After every row comes one of two labels: whether the row has a hidden trait. Each part has its own trait and labels.
(in the rows, 128 means zero)
[126  25 116 114 113 124 126 134 162 128 138 117 114 123 126 129 119 127
 118 137 127 135 114 130 130 125 134 142 106 122 125 125 122 134 129 116
 126 147 133 128 136 129 128 136 107 139 133 120 117 130 136 119 134 130
 127 128 129 134 133 126 133 121 132 115 125] : Lem
[126  17 113 108 112 124 130 133 162 128 122 120 120 126 132 127 119 121
 117 135 123 142 117 130 127 127 121 146 122 127 121 125 126 130 129 103
 129 146 127 129 137 144 128 136 117 137 124 131 116 128 145 122 128 129
 120 127 130 136 131 126 132 121 127 126 126] : Lem
[140  38 131 103 129 132 122 132 141 137 144 131 117 115 135 129 130 121
 112 126 132 123 120 126 129 124 114 130  98 125 124 126 120 132 127  98
 129 108 133 121 144  97 127 135 134 133 122 133 129 127 162 130 134 130
 128 129 132 127 131 131 132 127 128 128 126] : bez
[133  71 124 113 113 123 133 130 159 133 126 121 119 124 128 125 118 122
 141 135 129 115 119 125 132 125 126 140 114 129 127 126 126 140 120 124
 124 138 133 125 125 163 127 130 117 132 128 128 116 129 135 121 136 132
 111 128 127 140 133 124 128 122 132 128 126] : Lem
[132   1 114 105 118 128 130 131 157 128 130 118 120 123 126 126 120 123
 121 135 130 127 121 128 127 126 119 139 106 125 123 123 128 122 122 109
 128 141 132 127 139 130 127 134 111 134 131 136 106 129 136 119 133 129
 119 128 132 149 130 129 132 127 125 117 116] : Lem
[127   1 117 110 105 124 131 134 168 131 132 121 117 122 121 125 115 121
 127 143 128 139 118 128 124 124 125 139 108 120 125 129 122 148 137 142
 127 148 138 122 131 108 127 135 114 140 134 114 111 129 138 119 147 130
 113 128 125 151 135 128 133 127 125 114 120] : Lem
[126  11 123 117 110 126 136 132 165 131 112 123 122 123 126 127 116 124
 119 139 132 137 115 128 131 126 126 144 122 124 117 123 124 131 125 100
 132 136 131 122 132 131 127 134 115 138 129 122 110 130 143 120 133 127
 116 126 136 151 133 129 132 124 123 118 116] : Lem
[123   5 109 114 106 125 132 128 161 131 137 119 112 124 129 126 119 127
 127 147 130 128 121 132 124 125 123 139 122 124 123 116 126 135 139 107
 127 143 142 127 133 117 126 134 121 140 126 122 122 128 134 125 127 128
 127 128 132 139 128 129 133 121 125 126 125] : Lem
[134  15 114 110 104 122 132 133 159 131 133 120 111 126 128 126 118 123
 124 132 131 141 116 130 131 126 123 140 105 119 127 124 123 118 143 124
 129 135 134 126 131 124 128 134 114 137 128 123 116 130 134 122 125 129
 117 129 129 143 131 125 135 125 130 137 129] : Lem
[128   1 123 110 115 128 127 130 169 131 134 119 122 128 130 127 119 126
 131 131 125 136 119 127 131 126 127 135 109 125 118 123 120 125 126 131
 127 147 127 124 132 119 127 136 117 137 119 123 121 128 141 122 138 131
 118 127 131 151 129 126 134 119 125 117 133] : Lem
[131  11 112  98  98 126 134 139 165 132 147 116 111 122 131 124 118 124
 127 133 133 125 116 131 129 126 117 144 104 130 123 124 125 134 135 128
 128 138 130 124 128 113 129 136 114 139 124 145 114 129 128 128 133 132
 111 127 132 153 129 122 132 125 117 126 134] : Lem
[142  46 130  88 125 134 122 129 131 139 147 134 105 116 135 128 134 123
 111 130 136 128 117 128 134 125 121 127  89 129 118 127 125 125 123 164
 131 111 127 122 124 122 128 131 121 130 119 127 118 124 148 130 140 123
 120 128 131 115 131 132 130 127 126 120 129] : bez
[130  41 117 113 114 124 132 133 170 131 137 122 111 124 123 124 121 130
 112 134 132 132 115 131 127 126 126 138 105 120 123 118 126 130 118 114
 131 142 138 122 125 126 126 138 114 142 122 121 112 129 131 122 136 127
 119 129 131 146 132 124 133 117 122 118 119] : Lem
[126  62 112  98 113 124 134 130 166 129 134 120 110 125 128 126 118 131
 122 141 124 131 113 129 123 127 128 131 117 124 122 117 127 135 131  85
 129 143 136 127 131 130 128 138 125 134 127 137 115 129 144 125 133 131
 123 127 131 155 133 123 133 121 120 113 122] : Lem
[146  57 125 118 123 129 119 129 134 134 154 132 110 117 147 130 131 125
 115 128 129 120 120 128 127 125 122 126 102 126 124 123 123 132 136 101
 134 106 141 126 125  93 127 134 128 141 115 120 123 125 168 130 127 127
 111 128 137 122 129 131 134 128 135 119 124] : bez

[139 141 116 112 208 134 101 112 128 127 101  86 125 140 164 163] : tugu
[135 159 126 140  73 139 115 138 113 111  86  95 121 138 136 118] : tugu
[157 156 112 146 111 127 111 126 107 115  80  84 116 149 147 141] : pegus
[142 142 119 120 176 144 109  98 123 121  82  88 122 135 163 165] : tugu
[118 137 105 141 115 125  96 127 131  95  85  93 110 103 128 134] : tugu
[154 162 126 112 209 121 106 127 123 136 108  95 145 156 165 141] : tugu
[159 144 111 154  64 118 124 130 113  93  80 106 110 124 122 125] : tugu
[145 173 138 130  98 142 111 147 114 123 101  98 135 157 144 107] : tugu
[152 137 115 122 185 129 113 107 122 118  87  92 126 136 156 162] : tugu
[117 156 122 129 146 118  90 157 132 114 124 101 139 135 138 103] : tugu
[174 146 105 128 192  93 117 116 120 112 100 100 129 147 151 155] : tugu
[160 151 109 123 209  94 102 135 125 118 116 107 140 152 151 143] : tugu
[152 151 121 143  54 141 116 122 111 104  78  98 112 131 133 125] : tugu
[137 164 125 107 249 100  87 156 136 136 143 103 159 165 166 123] : tugu
[171 146 101 132 176  95 115 131 122 110 106 105 130 143 145 143] : tugu
[118 199 155 111 174 125  69 209 127 155 167 104 177 189 152  56] : tugu
[120 186 139 109 220  92  68 202 137 138 172 116 178 180 146  69] : tugu
[122 161 126 108 226 117  77 148 135 135 134  91 150 150 163 122] : tugu
[156 172 132 143  54 164 121 126  91 127  65  77 116 159 157 135] : pegus
[142 146 105 146 100 139 106 111 107 110  70  73 104 129 150 155] : pegus
[143 218 172 109 133 168  94 182  95 169 127  83 170 234 182  84] : pegus
[114 157 139 120  96 205 102  92 105 136  51  54 108 138 176 168] : pegus
[109 154 129 132  86 183  97 116 110 127  65  61 109 140 162 149] : pegus
[ 66 138 127 117 131 186  75 111 138 117  86  72 115  98 153 140] : tugu
[140 149 120 141  68 111 110 130 113 103  83 106 115 122 133 125] : tugu
[145 145 110 125 195 106 101 123 128 114 104  98 130 137 153 147] : tugu
[138 163 124 138  71 153 106 126 104 122  80  63 115 149 153 139] : pegus
[119 144 112 136 129 124  94 141 130 107 106  92 121 119 132 122] : tugu
[153 156 118 130 145 120 100 139 117 119 107  93 132 151 149 132] : tugu
[162 170 118 145 102 125 110 141 102 118  90  85 123 160 146 129] : pegus
[141 144 106 153  61 154 118  99 102 104  50  77  91 124 149 164] : pegus
[103 144 120 109 231 136  76 127 139 131 122  81 139 131 165 143] : tugu
[199 149 102 155  93  99 136 123 100  96  76 103 113 146 131 143] : tugu
[167 143 114 129 157 127 119 108 114 116  79  93 118 143 160 150] : tugu
[161 160 114 137 144 118 106 134 108 120 102  99 128 159 153 141] : pegus
[135 152 116 109 248 104  87 134 136 128 121  92 144 149 163 143] : tugu
[179 134  97 138 172  91 121 113 119 102  84  99 118 131 144 159] : tugu
[177 158 131 136  68 180 142  83  87 125  39  73 105 162 173 175] : pegus
[141 147 116 112 244 104  91 134 132 127 123  97 140 147 163 143] : tugu
[ 99 158 132 122 137 147  83 147 130 119 114  90 137 133 146 113] : tugu
[178 171 117 143 121 105 116 148 101 121  98  94 131 169 145 121] : pegus
[125 132 111 114 226 122  95 103 137 122 100  81 123 125 164 168] : tugu
[120 158 123 134 101 144 100 133 120 103  99  93 119 127 134 119] : tugu
[148 145 130 128  84 166 128 101 111 112  65  96 110 133 154 153] : tugu
[173 148 107 133 199  89 113 139 123 109 116 105 135 151 148 140] : tugu
[151 143 111 130 175 110 104 131 126 111 101  93 125 136 148 141] : tugu
[165 144 129 128 113 159 134  91 110 117  66  97 113 139 158 160] : tugu
[181 154 108 129 200  84 111 142 123 114 116 109 141 154 149 136] : tugu
[131 175 133 126 141 142  87 152 112 137 112  78 139 174 158 105] : pegus
[127 140 105 135 148 101  93 144 135 102 108 101 124 114 124 129] : tugu
[145 150 122 140  83 128 113 142 115 109  87  99 123 120 134 112] : tugu
[124 113  88 158  46 144 113  91 121  84  55  62  74  71 118 166] : tugu
[131 153 112 130 163  97  97 158 135 111 130 106 137 133 130 111] : tugu
[177 149 104 131 196  91 116 120 123 109 102 102 127 139 148 154] : tugu
[197 102  65 183  40 111 157  55  96  64   7  75  59  83 112 219] : pegus
[135 161 138 126  82 193 114 101  98 129  59  61 109 155 173 157] : pegus
[139 156 116 148  80 121 107 145 118 106  98  99 121 133 127 112] : tugu
[166 180 145 123 105 141 121 149 105 132 107 102 146 180 154 107] : tugu
[154 131  93 152 128  89 113 123 129  95  95 103 113 108 122 141] : tugu
[142 157 119 136 134 134  97 132 117 121  91  69 124 150 155 137] : pegus
[ 96 144 124  88 255 134  67 128 147 138 137  85 146 137 174 151] : tugu
[165 166 123 121 177 124 119 117 114 125  97  96 131 158 160 143] : tugu
[163 148 107 158  50 148 122 112  98 103  53  72  94 132 141 156] : pegus
[146 162 126 141  89 135 108 142 114 112  96  99 127 138 135 112] : tugu
[182 147 109 143 142  86 123 125 113 104  89 103 121 144 140 146] : tugu
[142 150 124 135  78 157 121 114 112 108  75  86 110 127 142 140] : tugu
